Below is a small trained network, with its code and all its weights. Each question gives an input and a target symbol and asks what happens when units are switched off, that is, made to give their printed mean instead of their output.

import numpy as np


def w(rows, s, z=0):
    codes = np.array(rows[::2]) - 128.0
    scale = np.full(codes.shape[1], s)
    scale[-1] = z or s
    return codes * scale


def norm(h):
    return h / np.sqrt((h * h).mean(-1, keepdims=True) + 1e-5)


def f(y):
    return np.maximum(y, 0)


def softmax(a):
    e = np.exp(a - a.max(-1, keepdims=True))
    return e / e.sum(-1, keepdims=True)


def log_softmax(a):
    a = a - a.max(-1, keepdims=True)
    return a - np.log(np.exp(a).sum(-1, keepdims=True))


def net(x, mask):
    ids = ['δθλξσφ'.index(c) for c in x.split()]
    T = len(ids)
    res = E[ids] + P[:T]
    r = norm(res)
    for j in range(2):
        rows = slice(3 * j, 3 * j + 3)
        q, k, v = (r @ M[0][rows].T for M in (Q, K, V))
        z = softmax(np.where(np.tri(T) > 0, q @ k.T / 3**0.5, -1e9)) @ v
        o = O[0][rows]
        res = res + np.where(mask[j], z, o[:, -1]) @ o[:, :-1]
    y = f(norm(res) @ A[0][:, :-1].T + A[0][:, -1])
    res = res + np.where(mask[2:14], y, B[0][:, -1]) @ B[0][:, :-1]
    return log_softmax(norm(res)[-1] @ U[:, :-1].T + U[:, -1])


Q, K, V, O, A, B = {}, {}, {}, {}, {}, {}
E = w([
[134,164,29,176,113],'δ',
[143,49,165,116,131],'θ',
[135,136,170,165,51],'λ',
[108,131,104,107,141],'ξ',
[180,6,59,27,126],'σ',
[119,159,220,137,154],'φ',
],0.021)
P = w([
[104,143,143,123,130],'0',
[1,49,28,106,120],'1',
[32,129,94,181,66],'2',
[119,145,51,73,122],'3',
[48,123,141,122,108],'4',
[142,129,55,99,200],'5',
],0.0087)
Q[0] = w([
[97,140,111,183,82],'H1',
[156,11,45,143,2],'H1',
[68,151,40,125,147],'H1',
[72,32,76,157,227],'H2',
[89,43,190,78,197],'H2',
[161,174,76,138,82],'H2',
],0.0073)
K[0] = w([
[126,41,169,84,127],'H1',
[148,212,150,87,183],'H1',
[254,120,188,118,168],'H1',
[181,196,114,153,88],'H2',
[236,117,120,153,176],'H2',
[231,130,245,139,237],'H2',
],0.0084)
V[0] = w([
[65,69,55,106,199],'H1',
[133,140,2,162,106],'H1',
[72,245,134,124,137],'H1',
[206,94,121,98,108],'H2',
[90,136,90,204,128],'H2',
[109,136,181,18,216],'H2',
],0.0095)
O[0] = w([
[48,47,98,227,77,253],'H1',
[227,110,72,186,130,112],'H1',
[108,105,127,255,221,194],'H1',
[102,145,137,113,88,50],'H2',
[185,147,78,237,44,153],'H2',
[90,42,93,143,164,193],'H2',
],0.0085,0.005)
A[0] = w([
[85,79,69,63,179,106],'N1',
[62,254,93,179,143,145],'N2',
[126,221,117,185,99,177],'N3',
[222,89,111,208,170,18],'N4',
[78,124,205,116,187,41],'N5',
[138,16,195,102,175,139],'N6',
[31,200,154,190,127,114],'N7',
[138,84,113,162,80,8],'N8',
[130,134,189,160,128,181],'N9',
[62,186,156,96,158,79],'N10',
[160,145,255,207,166,228],'N11',
[146,157,209,223,125,84],'N12',
],0.0082,0.0017)
B[0] = w([
[124,158,118,109,106,253],'N1',
[168,162,134,60,152,216],'N2',
[149,211,120,102,112,186],'N3',
[121,154,209,153,83,205],'N4',
[45,163,161,152,165,193],'N5',
[61,214,167,174,131,223],'N6',
[186,131,93,109,196,231],'N7',
[190,109,128,117,191,186],'N8',
[91,134,103,87,171,166],'N9',
[193,191,128,165,177,188],'N10',
[50,254,120,115,214,205],'N11',
[89,124,143,77,174,186],'N12',
],0.0079,0.0051)
U = w([
[238,199,79,175,63,62],'δ',
[40,179,166,28,4,28],'θ',
[211,182,150,33,145,72],'λ',
[51,94,1,201,164,252],'ξ',
[59,127,72,46,3,121],'σ',
[23,189,158,58,237,239],'φ',
],0.0061,0.0012)

Each question gives the input, a string of symbols that net reads in full, and the target symbol t.
The units are the heads (3 rows each of Q, K, V and O) and the neurons (one row each of A and B). Each row of codes is followed by its name. A weight is (code - 128) times the scale printed after its matrix; where a second scale follows, it is the last column's (O, A, B and U).
mask holds one flag per unit, heads first, then neurons. A switched-off unit (its flag False) gives its mean, the last column of its rows in O or B, instead of its output. The means were averaged over made-up inputs and are rounded, as every weight is.
A unit's drop is (log p(t) with every unit on - log p(t) with that unit switched off) / (log p(t) with every unit on - log p(t) with every unit switched off).
The circuit of an input: a set's keep is (log p(t) with only the set's units on - log p(t) with every unit switched off) / (log p(t) with every unit on - log p(t) with every unit switched off). Starting from the 12 units with the biggest drops (on a tie, the unit counted first), units are removed one at a time, each time the one whose removal leaves the highest keep (on an exact tie, the one counted first), for as long as the keep stays at least 0.8.
circuit, biggest first: the units of the circuit, biggest drop first
which heads matter: for each layer, one digit per head in row order, 1 if its drop is at least 0.15 and else 0, layers parted by /
drop of u: that unit's drop, to one decimal
input δ ξ σ ξ ξ, target δ: circuit, biggest first : H2, H1
input δ δ φ ξ σ, target δ: circuit, biggest first : H2, H1
input δ σ σ, target δ: circuit, biggest first : H1, H2
input ξ ξ ξ σ λ, target ξ: which heads matter : 10
input θ ξ ξ, target θ: which heads matter : 10
input σ σ σ δ, target σ: circuit, biggest first : H1, H2
input σ φ θ φ, target θ: circuit, biggest first : H1
input φ φ θ λ, target φ: circuit, biggest first : H1, H2
input φ φ δ, target φ: which heads matter : 10
input ξ δ σ δ δ, target δ: which heads matter : 01
input λ ξ ξ ξ, target λ: which heads matter : 11
input ξ δ φ ξ ξ φ, target ξ: which heads matter : 10
input θ λ ξ ξ ξ, target θ: which heads matter : 10
input ξ ξ φ ξ φ, target ξ: which heads matter : 11
input ξ σ ξ λ, target ξ: which heads matter : 00
input σ ξ ξ σ ξ, target σ: which heads matter : 10
input λ ξ ξ, target λ: which heads matter : 10
input φ ξ φ δ, target φ: drop of H1 : 1.6
input θ σ ξ θ δ, target θ: drop of H1 : 1.0
input δ ξ ξ θ, target δ: drop of H2 : 0.3
